Here is a tiny trained network, its code and every weight. The questions are about switching its units off for an input and a class, where a switched-off unit gives its printed mean instead of its output.

import numpy as np


def w(rows, s, z=0):
    codes = np.array(rows[::2]) - 128.0
    scale = np.full(codes.shape[1], s)
    scale[-1] = z or s
    return codes * scale


def norm(h):
    return h / np.sqrt((h * h).mean(-1, keepdims=True) + 1e-5)


def f(y):
    return y / 2 * (1 + np.tanh(0.7978845608 * (y + 0.044715 * y**3)))


def log_softmax(a):
    a = a - a.max(-1, keepdims=True)
    return a - np.log(np.exp(a).sum(-1, keepdims=True))


def net(x, mask):
    res = np.array(x, float).reshape(1, 7) / 4 @ E
    u = 0
    for l in range(2):
        y = f(norm(res) @ A[l][:, :-1].T + A[l][:, -1])
        res = res + np.where(mask[u : u + 10], y, B[l][:, -1]) @ B[l][:, :-1]
        u += 10
    return log_softmax(norm(res)[-1] @ U[:, :-1].T + U[:, -1])


A, B = {}, {}
E = w([
[114,105,112,121,102],'x0',
[149,171,139,147,192],'x1',
[132,154,102,120,129],'x2',
[134,157,104,119,127],'x3',
[76,253,103,226,86],'x4',
[243,92,138,172,80],'x5',
[133,158,96,118,125],'x6',
],0.006)
A[0] = w([
[68,149,164,235,62,214],'L0N1',
[104,84,101,134,167,16],'L0N2',
[204,137,46,32,205,205],'L0N3',
[201,156,164,93,102,76],'L0N4',
[199,116,121,157,70,254],'L0N5',
[29,150,123,142,129,64],'L0N6',
[197,64,72,118,140,11],'L0N7',
[155,129,119,158,163,185],'L0N8',
[71,136,44,2,117,131],'L0N9',
[171,118,85,142,108,178],'L0N10',
],0.0087,0.0018)
B[0] = w([
[175,254,112,65,93,255],'L0N1',
[138,136,75,170,64,125],'L0N2',
[68,39,131,128,145,227],'L0N3',
[94,121,99,230,54,148],'L0N4',
[186,53,110,172,220,221],'L0N5',
[108,123,51,120,140,184],'L0N6',
[86,175,29,179,184,178],'L0N7',
[130,56,174,142,16,148],'L0N8',
[100,139,215,154,111,211],'L0N9',
[180,78,157,209,130,161],'L0N10',
],0.0055,0.0052)
A[1] = w([
[140,93,231,85,171,218],'L1N1',
[144,123,152,184,166,249],'L1N2',
[222,180,40,209,102,46],'L1N3',
[84,220,169,57,105,153],'L1N4',
[199,170,103,128,99,40],'L1N5',
[137,226,89,215,134,224],'L1N6',
[88,212,121,65,133,174],'L1N7',
[142,174,122,147,125,56],'L1N8',
[107,121,151,120,203,122],'L1N9',
[68,86,209,2,173,109],'L1N10',
],0.0087,0.0019)
B[1] = w([
[135,143,38,155,135,194],'L1N1',
[93,124,48,63,96,178],'L1N2',
[188,131,241,90,125,243],'L1N3',
[150,98,60,147,183,221],'L1N4',
[159,112,231,123,253,165],'L1N5',
[126,150,118,113,104,253],'L1N6',
[97,100,75,37,77,214],'L1N7',
[133,101,152,158,71,144],'L1N8',
[150,96,148,141,71,158],'L1N9',
[59,179,254,201,127,241],'L1N10',
],0.0067,0.0058)
U = w([
[36,111,233,193,166,14],'0',
[186,3,69,166,154,124],'1',
[111,207,43,44,121,120],'2',
[220,175,205,123,130,251],'3',
],0.012,0.0015)

Each question gives the input, the list of numbers given to net, and the class t.
The units are the neurons (one row each of A and B). Each row of codes is followed by its name. A weight is (code - 128) times the scale printed after its matrix; where a second scale follows, it is the last column's (A, B and U).
mask holds one flag per neuron, layer by layer. A switched-off neuron (its flag False) gives its mean, the last column of its row in B, instead of its output. The means were averaged over made-up inputs and are rounded, as every weight is.
A unit's drop is (log p(t) with every unit on - log p(t) with that unit switched off) / (log p(t) with every unit on - log p(t) with every unit switched off).
The circuit of an input: a set's keep is (log p(t) with only the set's units on - log p(t) with every unit switched off) / (log p(t) with every unit on - log p(t) with every unit switched off). Starting from the 12 units with the biggest drops (on a tie, the unit counted first), units are removed one at a time, each time the one whose removal leaves the highest keep (on an exact tie, the one counted first), for as long as the keep stays at least 0.8.
circuit, biggest first: the units of the circuit, biggest drop first
k most important neurons: the k neurons with the biggest drops, biggest first
k most important neurons of layer l: the k neurons of layer l with the biggest drops, biggest first
drop of u: that unit's drop, to one decimal
input [-7,0,8,1,-2,8,4], class 1: circuit, biggest first : (L0N1, L0N3)
input [-2,8,2,-8,1,-7,1], class 2: circuit, biggest first : (L1N7, L0N5)
input [-2,0,-6,2,-6,-3,0], class 0: circuit, biggest first : (L1N10)
input [5,2,1,-8,6,1,-2], class 3: circuit, biggest first : (L1N3, L0N3)
input [4,6,-1,2,-8,-1,1], class 0: 2 most important neurons : (L1N10, L0N5)
input [-2,0,-4,4,0,5,-8], class 1: 2 most important neurons of layer 1 : (L1N10, L1N2)
input [1,-2,-1,4,0,2,-2], class 1: 2 most important neurons : (L0N5, L0N1)
input [-7,1,3,-3,-2,-7,7], class 0: 2 most important neurons : (L1N10, L0N1)
input [5,7,4,5,-1,0,7], class 0: 2 most important neurons of layer 0 : (L0N3, L0N5)
input [-7,-7,-4,0,1,-8,-7], class 2: 2 most important neurons : (L1N7, L0N3)
input [1,1,7,-1,4,2,8], class 3: drop of L1N3 : 0.2
input [4,3,2,-7,-8,-7,3], class 0: drop of L1N10 : 0.3
input [1,-6,8,-6,-8,-5,5], class 0: drop of L1N10 : 0.2
input [1,-4,2,3,8,4,7], class 3: circuit, biggest first : (L1N3)
